Questions about the table below.
1) Report the entry just right of 213.
2) Report the entry just right of the smallest entry.
3) Report the entry just left of 205.
4) Report the entry just right of the largest entry.
5) Report the 2nd largest entry.
6) Report the first entry in reading order.
[[158, 196, 53, 80, 124, 53, 137, 46, 65], [157, 215, 47, 74, 141, 37, 138, 16, 49], [164, 205, 42, 79, 129, 48, 138, 28, 55], [161, 213, 41, 77, 132, 45, 135, 23, 53], [168, 226, 26, 76, 130, 28, 143, 11, 43]]
1) 41
2) 43
3) 164
4) 26
5) 215
6) 158

x =
-49,-40,-38,35,-39,-55,46
-48,-26,-26,41,-25,-50,46
-37,7,3,31,7,-31,30
3,1,5,50,1,-4,7
-8,-41,-38,-22,-40,-20,-6
-10,-7,-4,54,-7,-17,20
11,-9,-5,25,-9,0,-7
21,48,44,28,46,25,-21
-6,39,30,-11,37,6,-13
-6,25,17,-33,24,3,-20
11,0,-2,-43,1,9,-34
Rows and columns are numbered from 1.
The entry directly above the largest entry -> -22
The entry just left of 6: 37
The largest entry is 54
The entry at row 2, column 1: -48
The top-right entry is 46
What is the entry in row 3 and column 3? 3
The bottom-right entry -> -34
What is the entry in the bottom-left corner? 11
What is the entry at row 1, column 3? -38
What is the entry just right of the centre entry? -7
The entry in row 1 and column 2: -40
What is the top entry of the column that holds the smallest entry? -55
What is the entry just left of the largest entry? -4
The entry at row 1, column 1 -> -49
What is the entry just left of -50? -25
What is the entry directly below the centre entry? 25
The entry at row 3, column 1 -> -37
What is the entry directly below -10? 11
What is the bottom entry of the column that holds the largest entry? -43
What is the entry at row 2, column 2? -26
What is the entry just left of 39? -6
What is the entry directly below the smallest entry? -50
The entry in row 2 and column 3 -> -26
The entry directly below 6 -> 3
What is the entry directly below -25? 7

Read these off the matrix that follows.
1) Find the entry directly above 1.582.
2) Find the entry in the bottom-right corner.
3) Find the last entry of the largest entry's row.
4) Find the 1st entry in reading order.
5) Find the entry in the top-right corner.
6) Find the smallest entry in the first column.
7) Find the entry directly above -1.546.
8) Find the entry just right of 2.732.
1.520,0.793,-0.631,-0.269,-1.227,-0.461
-0.072,-2.299,0.306,-0.151,-0.470,-0.702
-0.596,2.049,2.051,0.545,1.911,0.869
2.413,-0.168,-1.184,-0.427,0.137,-0.452
0.382,1.142,0.251,-0.712,-1.546,-0.895
-2.040,0.268,2.480,-0.524,0.471,-0.570
0.292,1.595,1.107,-0.233,1.301,0.086
-1.483,-0.837,1.968,0.028,0.873,-0.172
2.065,2.300,-0.663,-0.054,-0.643,0.051
2.628,0.323,-1.296,-0.489,0.017,-0.451
2.338,2.917,-0.694,-0.103,-0.339,0.160
0.048,1.468,1.572,1.016,2.465,1.305
2.732,0.138,-1.012,0.431,1.500,0.572
0.995,2.486,0.093,-0.497,-0.942,-0.394
-0.397,1.886,1.737,-0.103,1.397,0.223
2.899,2.454,-0.978,1.290,1.290,1.582
1) 0.223
2) 1.582
3) 0.160
4) 1.520
5) -0.461
6) -2.040
7) 0.137
8) 0.138

arr = -36 -16 -47 -45 -51 -45 -22 -2 40 65
The entry just left of -16: -36
Give the third entry from the right.
A: -2
Give the last entry.
A: 65
The entry just left of 65 -> 40

[50, -27, 55, 1, 28, 3, 61, 10, 1, -34, 36, -37]
The third entry from the right is -34
Which number is the first entry from the left? 50
The entry just right of 36: -37
The entry just right of the largest entry: 10
Which number is the third smallest entry? -27

[[-0.076 -0.197 -0.089 -0.101  0.226 -0.027  0.068 -0.258 -0.094 -0.145]
 [-0.016 -0.110 -0.088  0.024  0.152 -0.168  0.012  0.001 -0.098 -0.130]
 [-0.124 -0.200  0.146  0.037 -0.008 -0.043 -0.170  0.024  0.041  0.106]
 [-0.021  0.038  0.117  0.010 -0.033 -0.158  0.058  0.185 -0.091 -0.065]
 [-0.104  0.053  0.020 -0.129 -0.014 -0.174  0.116  0.035 -0.093 -0.092]
 [-0.016  0.004  0.048 -0.082  0.015 -0.155  0.145  0.058 -0.130 -0.114]]
Indices start at 1.
The entry in the bottom-left corner -> -0.016
The entry just left of the smallest entry is 0.068
The entry at row 3, column 1?
A: -0.124
The entry directly above 0.116 -> 0.058
The entry at row 2, column 1?
A: -0.016
The entry just right of -0.021 -> 0.038
The entry in row 1 and column 2?
A: -0.197
The bottom entry of the column that holds the largest entry -> 0.015
The top-right entry: -0.145
The top-left entry?
A: -0.076
The entry in row 2 and column 3: -0.088
The largest entry: 0.226
The entry directly above -0.043?
A: -0.168
The entry directly below the smallest entry?
A: 0.001
The entry directly above 0.185?
A: 0.024
The entry just right of the largest entry: -0.027
The entry directly below 0.152 -> -0.008
The entry just left of -0.114?
A: -0.130
The entry just right of the smallest entry: -0.094
The bottom-right entry?
A: -0.114
The entry just left of -0.014?
A: -0.129
The entry directly below the largest entry?
A: 0.152
The entry directly below -0.008 is -0.033
The entry directly below 0.053?
A: 0.004
The entry in row 1 and column 3?
A: -0.089
The minimum: -0.258

Questions about the array below.
1) Find the first entry in reading order.
2) Find the 2nd smallest entry.
3) Find the entry just right of the smallest entry.
[[-55, 26, -47, -23], [27, -4, -39, 15], [51, -30, -28, 18], [56, -39, -7, 23], [67, -40, 6, 23], [70, -41, 13, 15], [56, -34, 26, 18], [49, -18, 24, 6], [40, -13, 32, 5], [22, 5, 41, -3], [12, 28, 42, -9], [-10, 44, 41, -17], [-41, 71, 27, -23]]
1) -55
2) -47
3) 26

-7 11 -7 -9 19 -7 -13 -17 -17 10 -5
20 -2 13 4 -13 11 -9 -8 23 -21 -33
29 -20 19 5 5 22 11 6 9 -2 -34
21 -12 10 9 -67 37 33 32 51 -29 -3
Indices start at 1.
What is the entry in row 2 and column 1? 20
The entry in the top-right corner -> -5
The entry just left of -12 is 21
What is the entry in row 3 and column 1? 29
The entry in the bottom-right corner is -3
What is the entry directly below -8? 6
What is the entry in row 1 and column 3? -7
What is the entry just right of -12? 10
The entry in the top-left corner is -7
What is the entry just left of -8? -9
The top entry of the column that holds the largest entry: -17
What is the maximum? 51
What is the entry just left of 37? -67
The entry just left of the largest entry is 32

X =
[[ 159.2  -12.1   50.7   28.6 -186.7  -54.0  144.4  143.5  114.3 -109.5
   -78.2]
 [ 151.5  -94.3   52.9  126.1   54.2  120.4  -13.4  -17.7   -2.1 -188.6
    43.6]
 [-120.8   24.8    1.5   51.4  -50.9  -36.0  248.3  203.9  -38.4   78.1
    94.3]
 [  16.0 -109.7   27.0   19.8  -95.6   92.5  187.8  127.5  -18.8  -66.0
    38.1]
 [  67.1  139.0  -79.5  -39.8  151.9   -5.3 -175.2 -170.4   52.8  -31.3
  -125.4]
 [   0.3  150.4  -96.9   -5.1  165.9  -73.6 -100.5 -154.8   34.8   37.2
   -71.4]
 [  53.2 -112.4   44.9  148.3   38.8  230.1  162.5   83.5   47.9  -90.3
   106.6]
 [  96.4 -174.5  165.2   84.8 -140.6  108.0  113.4  136.4  133.7  -67.7
    59.6]]
The entry just left of 92.5? -95.6
The third smallest entry? -175.2
The entry just right of the largest entry? 203.9
The fifth entry in reading order? -186.7
The 2nd entry in reading order? -12.1
The entry just left of -67.7? 133.7
The entry just left of -112.4 -> 53.2
The entry just right of -54.0 -> 144.4
The entry just left of 230.1 is 38.8
The entry just right of the smallest entry is 43.6
The entry just left of the largest entry? -36.0
The largest entry: 248.3
The entry just left of -13.4? 120.4
The first entry in reading order? 159.2
The entry just left of the smallest entry? -2.1
The entry just left of 114.3? 143.5
